Q128: | 107 | 119 | 185 |  61 |
Q246: | 159 |  84 |  93 |  28 |
Q114: |  81 |  54 | 137 | 173 |
Q751: |  76 | 175 | 128 |  55 |
Q219: |  86 | 185 | 119 |  61 |
q: | 119 | 185 |  61 | : Q128
q: |  81 |  54 | 137 | : Q114
has: | 93 | 28 | : yes
tags:
| 173 | -> Q719
| 81 | -> Q506
| 107 | -> Q160
| 80 | -> Q230
| 82 | -> Q594
join Q114 0:  : Q506
Q246 : | 159 |  84 |  93 |  28 |

Q655: | 110 | 118 |  59 | 109 |  95 |  92 |  85 |
Q259: | 162 |  81 | 158 |  67 |  39 | 150 |  43 |
Q784: | 134 | 105 | 156 |  97 |  56 | 143 |  39 |
Q223: | 104 |  49 | 133 |  83 |  69 | 117 | 141 |
Q907: | 101 |  45 | 153 |  57 |  56 | 116 |  41 |
Q100: | 127 | 151 |  94 | 110 |  93 |  99 | 135 |
Q249: |  86 | 180 |  67 | 109 | 133 |  91 |  84 |
Q502: | 113 | 109 |  49 | 135 | 124 |  50 | 159 |
Q873: |  40 |  43 | 106 |  47 |  99 | 129 |  46 |
Q155: |  69 | 147 |  38 | 130 | 152 |  18 | 168 |
Q959: | 117 |  79 |  29 | 107 | 123 |  74 | 138 |
Q984: | 163 | 105 | 156 |  97 |  56 | 143 |  39 |
Q784 : | 134 | 105 | 156 |  97 |  56 | 143 |  39 |
q: | 104 |  49 | 133 |  83 | : Q223
has: |  47 |  99 | 129 |  46 | : yes
has: | 117 |  79 |  29 | 108 | : no
Q100 : | 127 | 151 |  94 | 110 |  93 |  99 | 135 |

Q474: |  99 |  93 | 114 | 116 | 109 | 117 |  83 |  85 |  93 | 102 |  85 | 110 |  94 |  96 | 106 |  98 |  94 | 118 | 114 |  85 | 107 | 116 | 102 |  72 | 124 | 120 |  92 | 115 | 138 | 108 |  75 |  77 |  98 |
Q902: | 150 |  67 | 137 | 124 | 121 | 110 | 110 |  91 | 120 | 134 |  96 | 135 | 112 | 186 |  81 | 134 |  83 |  82 |  83 | 138 | 111 | 122 |  96 | 155 | 134 | 107 |  82 |  76 | 106 | 130 | 102 |  97 | 110 |
Q356: |  76 | 122 | 127 |  43 |  50 | 138 | 122 | 145 |  90 | 112 |  51 | 125 | 108 | 116 | 146 |  93 |  29 | 168 | 106 | 119 | 103 |  94 | 115 | 121 |  97 | 131 | 120 |  80 |  86 |  84 |  35 | 127 |  96 |
Q664: |  76 | 122 | 127 |  43 |  50 | 138 | 122 | 145 |  90 | 112 |  51 | 125 | 108 | 116 | 146 |  93 |  29 | 168 | 106 | 119 | 103 |  94 | 115 | 121 |  97 | 131 | 120 |  80 |  86 |  84 |  35 | 127 | 163 |
Table of tags by key:
| 77 | -> Q101
| 127 | -> Q480
| 102 | -> Q300
join Q474 31:  : Q101
Q664 : |  76 | 122 | 127 |  43 |  50 | 138 | 122 | 145 |  90 | 112 |  51 | 125 | 108 | 116 | 146 |  93 |  29 | 168 | 106 | 119 | 103 |  94 | 115 | 121 |  97 | 131 | 120 |  80 |  86 |  84 |  35 | 127 | 163 |

Q598: | 140 | 167 | 148 | 131 |
Q587: | 156 | 139 | 140 | 166 |
Q559: | 147 | 135 | 164 | 157 |
Q672: | 146 | 139 | 140 | 166 |
Q449: | 151 | 151 | 161 | 189 |
tags:
| 139 | -> Q23
| 145 | -> Q608
| 151 | -> Q21
| 147 | -> Q922
| 150 | -> Q503
| 146 | -> Q867
join Q672 0:  : Q867
has: | 156 | 139 | : yes
q: | 146 | 139 | 140 | 166 | : Q672
q: | 156 | 139 | : Q587
q: | 147 | 135 | 164 | 157 | : Q559

Q326: | 130 |  89 | 109 | 101 |  63 | 146 | 106 | 131 |  29 | 101 | 131 | 120 |  79 | 117 | 128 |  41 | 146 | 114 | 122 | 130 | 102 |
Q568: | 102 |  77 | 160 |  73 | 136 |  65 |  93 | 141 | 153 | 115 | 136 |  64 |  68 | 147 | 137 | 117 |  88 |  96 | 103 |  86 | 109 |
Q78: | 139 |  37 | 104 | 127 |  75 | 181 |  80 | 114 |  72 | 113 |  79 | 126 | 100 | 107 |  78 | 103 | 142 | 124 | 140 | 109 | 113 |
Q181: | 139 |  69 | 152 | 135 | 117 |  89 | 124 | 127 |  94 | 141 | 155 | 108 | 132 |  62 | 125 |  72 | 127 | 117 | 139 |  85 | 104 |
Q330: | 107 | 109 | 141 | 104 |  95 |  43 | 118 |  98 |  77 | 107 | 120 |  85 | 101 |  59 | 150 |  19 | 124 |  82 |  64 | 124 | 103 |
Q400: | 139 |  37 | 104 | 127 |  75 | 181 |  80 | 114 |  72 | 113 |  79 | 126 | 100 | 107 |  78 | 103 | 134 | 118 | 144 | 135 |  95 |
Q3: | 101 | 124 | 182 | 131 | 142 |  82 | 103 | 118 |  80 | 117 |  93 |  64 |  71 |  98 |  91 | 134 |  72 | 142 | 121 | 120 | 103 |
has: | 124 |  89 | : no
q: | 117 | 128 |  41 | 146 | 114 | : Q326
q: | 160 |  73 | 136 |  65 |  93 | : Q568

Q255: | 103 | 180 | 127 |  83 |  94 | 172 | 108 |  72 | 130 |  53 | 117 | 126 |  90 |  92 |  50 |
Q235: |  48 |  93 | 123 | 115 | 115 | 162 | 160 |  71 |  99 |  42 |  66 |  84 |  78 | 146 | 105 |
Q185: | 180 | 103 | 119 | 125 | 131 | 106 | 112 |  62 |  81 |  82 | 113 |  51 |  93 | 125 |  84 |
Q185 : | 180 | 103 | 119 | 125 | 131 | 106 | 112 |  62 |  81 |  82 | 113 |  51 |  93 | 125 |  84 |
Q235 : |  48 |  93 | 123 | 115 | 115 | 162 | 160 |  71 |  99 |  42 |  66 |  84 |  78 | 146 | 105 |
q: | 51 | 93 | : Q185
tags:
| 180 | -> Q193
| 50 | -> Q675
| 83 | -> Q245
| 52 | -> Q977
| 84 | -> Q35
| 181 | -> Q376
| 51 | -> Q157
join Q185 11:  : Q157
q: | 103 | 180 | 127 |  83 |  94 | 172 | 108 |  72 | 130 |  53 | 117 | 126 |  90 |  92 |  50 | : Q255
q: | 103 | 180 | : Q255

Q244: | 134 | 157 | 141 | 148 |
Q580: | 104 | 169 |  91 |  80 |
Q657: | 151 |  96 | 144 | 120 |
Q239: | 111 | 129 | 154 | 136 |
Q748: |  62 |  37 | 148 |  69 |
Q700: |  85 | 166 | 115 |  37 |
Q623: | 105 | 174 | 116 | 123 |
Q290: | 107 | 143 |  29 |  49 |
Q579: |  63 | 132 | 144 | 123 |
Q6: | 183 |  91 |  53 | 136 |
Q6 : | 183 |  91 |  53 | 136 |
Q580 : | 104 | 169 |  91 |  80 |
Q239 : | 111 | 129 | 154 | 136 |
q: | 132 | 144 | : Q579
Table of tags by key:
| 29 | -> Q737
| 154 | -> Q362
join Q239 2:  : Q362
q: | 107 | 143 |  29 |  49 | : Q290

Q604: | 108 | 114 | 135 | 114 |  95 |  94 | 133 |  87 |  90 | 102 | 112 |
Q994: |  78 |  98 |  77 |  99 |  87 |  96 |  93 |  81 | 161 |  66 | 100 |
Q68: |  60 | 114 | 108 |  45 | 114 |  96 |  66 | 103 | 109 | 106 | 106 |
Q774: |  66 |  91 |  86 |  23 | 100 |  95 | 114 |  73 | 113 | 102 |  89 |
Q349: |  91 | 112 |  91 |  51 | 139 | 103 |  90 |  81 |  79 | 104 |  92 |
Q768: |  96 | 124 |  85 | 164 |  78 |  99 | 115 |  67 |  87 |  53 | 122 |
Q322: | 108 | 114 | 135 | 114 | 107 |  94 | 133 |  87 |  90 | 102 | 112 |
has: |  66 | 102 | 109 | 106 | : no
key -> tag
| 81 | -> Q291
| 99 | -> Q441
| 80 | -> Q769
| 67 | -> Q51
| 82 | -> Q151
| 66 | -> Q724
join Q994 7:  : Q291
q: |  96 |  66 | 103 | 109 | : Q68
Q768 : |  96 | 124 |  85 | 164 |  78 |  99 | 115 |  67 |  87 |  53 | 122 |
Q774 : |  66 |  91 |  86 |  23 | 100 |  95 | 114 |  73 | 113 | 102 |  89 |

Q709: | 122 |  91 | 167 |  27 |  56 |  83 |  83 | 154 | 166 | 153 |  59 |  77 |  47 | 160 |  44 | 110 | 139 |  60 | 174 |  81 |  33 | 163 | 165 | 159 | 119 |  90 |  56 | 166 |
Q944: | 122 |  91 | 167 |  27 |  56 |  83 |  83 | 154 | 166 | 153 |  59 |  77 |  47 | 160 |  44 | 110 | 139 |  60 |  82 | 170 |  33 | 163 | 165 | 159 | 119 |  90 |  56 | 166 |
Q771: | 156 |  41 | 174 |  52 |  40 |  50 | 110 | 101 | 165 | 131 | 130 | 180 |  66 |  74 |  99 | 156 | 171 | 164 | 123 | 144 |  47 |  79 |  78 | 161 |  91 | 150 |  63 |  16 |
key -> tag
| 123 | -> Q741
| 163 | -> Q805
| 153 | -> Q346
| 174 | -> Q119
join Q709 18:  : Q119
Q944 : | 122 |  91 | 167 |  27 |  56 |  83 |  83 | 154 | 166 | 153 |  59 |  77 |  47 | 160 |  44 | 110 | 139 |  60 |  82 | 170 |  33 | 163 | 165 | 159 | 119 |  90 |  56 | 166 |
Q771 : | 156 |  41 | 174 |  52 |  40 |  50 | 110 | 101 | 165 | 131 | 130 | 180 |  66 |  74 |  99 | 156 | 171 | 164 | 123 | 144 |  47 |  79 |  78 | 161 |  91 | 150 |  63 |  16 |

Q391: |  63 | 132 | 133 |  55 | 183 |  99 | 162 |
Q972: | 132 |  63 | 133 |  90 | 162 |  64 |  63 |
Q533: | 187 | 100 |  58 |  53 |  53 |  99 |  77 |
Q969: |  90 | 175 |  33 | 140 | 155 | 163 | 100 |
Q633: |  87 | 104 | 152 |  43 |  60 |  75 | 119 |
Q94: |  62 |  67 | 192 | 144 |  67 |  61 | 141 |
Q533 : | 187 | 100 |  58 |  53 |  53 |  99 |  77 |
q: | 132 |  63 | 133 | : Q972
Q391 : |  63 | 132 | 133 |  55 | 183 |  99 | 162 |
key -> tag
| 162 | -> Q389
| 56 | -> Q529
| 53 | -> Q939
| 52 | -> Q893
| 55 | -> Q31
join Q391 3:  : Q31
q: |  62 |  67 | 192 | 144 |  67 |  61 | 141 | : Q94
Q633 : |  87 | 104 | 152 |  43 |  60 |  75 | 119 |

